Each row has a hidden trait or not; one of two labels after the row says which. A new part has a new trait and new labels.
In the rows, zero is written as 128.
[142 143 133 130 170 142 126 135 120 131 138 143 120 130 143 115 113 101
 125 104 187 113 119 141 135  99  86 141 123 113 126 141 162 117 140 107
 111 122 134 112 134 106 173 128 111 120 126 122 141 143 173 141 145 111
 132 124 130 111 147 135 131 120 132 124 129 124 124 119 109 127] : (55)
[125 144 105 151 146 150 131 130 135 131 165 152  80 124 158 134 142 119
 114 124 131  47 153 110 138 120  63 129 135 111 114 152 146 138 172 103
 137 122 134 148 114  94 140 101 115 118 120 133 109 135 160 125 129 112
 133 141 159 128 135 153 101 133 148 125 143 135 132 109 142 129] : (55)
[130 166 114 156 185 158 125 123 127 127 203 171  99 125 174 133 127 110
  92  88 142  93 172 116 122 126  22 133 109 120 134 121 132 118 229 106
 114 142 141 141 119 113 145 136 110 130 140 149 151 121 143 125 133  97
  95 139 153 122 141 122 104 107 123 121 141 126 125  95 132 116] : (55)
[135 138 134 138 154 143 129 136 139 118 139 138 132 125 118 133 131 108
 123 111 119  89 122 134 133 112  87 136 119 102 126 142 133 124 152 112
 126 139 134 119 129 115 130 113 114 119 128 146 115 139 173 129 129 118
 132 125 136 130 150 125 128 123 121 127 121 131 128 127 117 123] : (51)
[138 139 112 135 149 134 127 127 105 137 160 137 111 120 149 121 132 122
 112 122 131  93 138 127 123 122  52 143 122 107 117 150 159 112 143 102
 124 120 128 141 125 122 131 101 110 122 116 134 116 146 186 126 134 120
 119 130 141 129 157 146 116 131 130 120 131 130 148 129 145 127] : (51)
[122 141 126 129 146 133 124 130 129 134 154 140 128 125 137 134 128 102
 149 108 158 108 115 132 135 110  92 152 134 128 138 133 121 130 140 107
 132 135 142 123 135  97 146 125 126 121 122 139 118 138 126 127 130 102
 143 122 136 115 126 134 140 112 121 123 138 135 102 119 117 133] : (51)
[189 139 136 123 208 179 121 161 171  92 121 172  88 147 187  85  88  89
 139 139 255 180 162 100 189  27 143  99 150 142  78 193 249 138 182  62
  96  63 130  68 108  56 255 168 104  75 169  62 182 153 219 196 194  50
 183 126 120  80 114 173 158 111 191 137 170 104 136  72  96  89] : (55)
[128 134 115 123 147 128 122 126 137 133 148 140 116 126 145 133 129 126
 136 114 150  95 136 125 128 127  70 139 130 112 118 137 142 122 146 109
 124 122 134 132 128 108 142 114 115 126 116 134 102 135 133 130 127 118
 135 126 135 120 129 131 130 126 144 126 138 133 129 122 139 134] : (51)

New part:
[137 149 156 117 188 143  45 149 106 120 138 137 127 114 156 121  89 143
 149 152 132 119  99 132] : Q
[108 161 161  22  83 239 221 152 144 172 204 121 118  87  77 104 120  86
 121 169 128 182 113 114] : R
[128 118 125 152 192 112  97 126 110 130 166 154 127 121 141  89  89 152
 147 155 137 131 103 116] : R
[117 135 155 145 142  98 163 135 116 138 182 146 125 122 128  11 114 109
 121 149 127 151 114 120] : R
[125 155 166  67 148 164 146 145 128 143 185 139 129 100 119 112 104 112
 158 153 125 145  98 127] : Q
[127 140 133  94 162 162 138 148 121 157 163 142 122 110 138  66  92 127
 149 150 127 156 108 104] : Q
[109 146 131 101 142 129 172 135 123 164 203 155 128 114 101  42 120 125
 123 147 122 163 115 116] : R
[124 135 160 128 176 168 158 148 123 152 169 142 119 114 132  72  80 128
 148 166 134 155 115 108] : R
[128 142 144 103 162 167 100 134 123 145 179 149 121 104 126 100  85 149
 138 157 138 151 102 113] : R
[119 123 119 138 181 109 175 136 115 140 191 137 132 119 131  54  86 119
 140 139 130 145 103 113] : Q
[119 144 133  78 149 169 134 131 124 162 172 145 122 107 113  82 104 122
 128 160 131 167 107 112] : R
[126 133 163 122 166  99  96 133 122 142 192 145 129 124 127  30  82 119
 144 152 123 151 100 130] : R
[133 110 118 226 222  56  77 124 100 121 151 167 127 138 172   1  78 164
 145 145 136 148 103 107] : R
[117 153 133  62 115 111 193 129 126 162 196 134 127 130 104  35 137  97
 121 141 110 159 104 128] : Q
[122 134 137 115 164 125 164 129 126 137 183 135 131 110 129  71 105 121
 126 141 125 151 106 125] : R
[122 133 126 138 151  84 146 121 120 131 186 144 133 115 113  18 117 124
 115 134 119 144 113 126] : R
[125 141 141 117 141 131 146 135 114 155 161 142 132 124 124  23 108 114
 125 138 119 162 109 116] : Q
[123 120 128 141 163 161 168 137 125 157 181 160 122 109 136  55  88 130
 143 153 136 167 112  97] : R
[125 141 127 120 172 176 161 135 128 150 168 127 124 123 135  72  88 131
 161 155 130 158 107 115] : R
[123 131 141 134 161 129 148 139 119 145 169 141 120 119 123  23  95 123
 140 159 127 163 112 109] : R
[127 129 143 164 188 109 147 140 119 145 198 154 132 113 132   1  91 131
 139 148 138 158 103 113] : Q
[117 134 147 138 141 112 173 139 123 149 181 147 126 116 124  22 101 117
 136 154 132 165 116 109] : R
[125 135 146 136 164 105 132 126 121 130 183 139 131 115 131  81 110 116
 120 141 123 145 110 129] : R
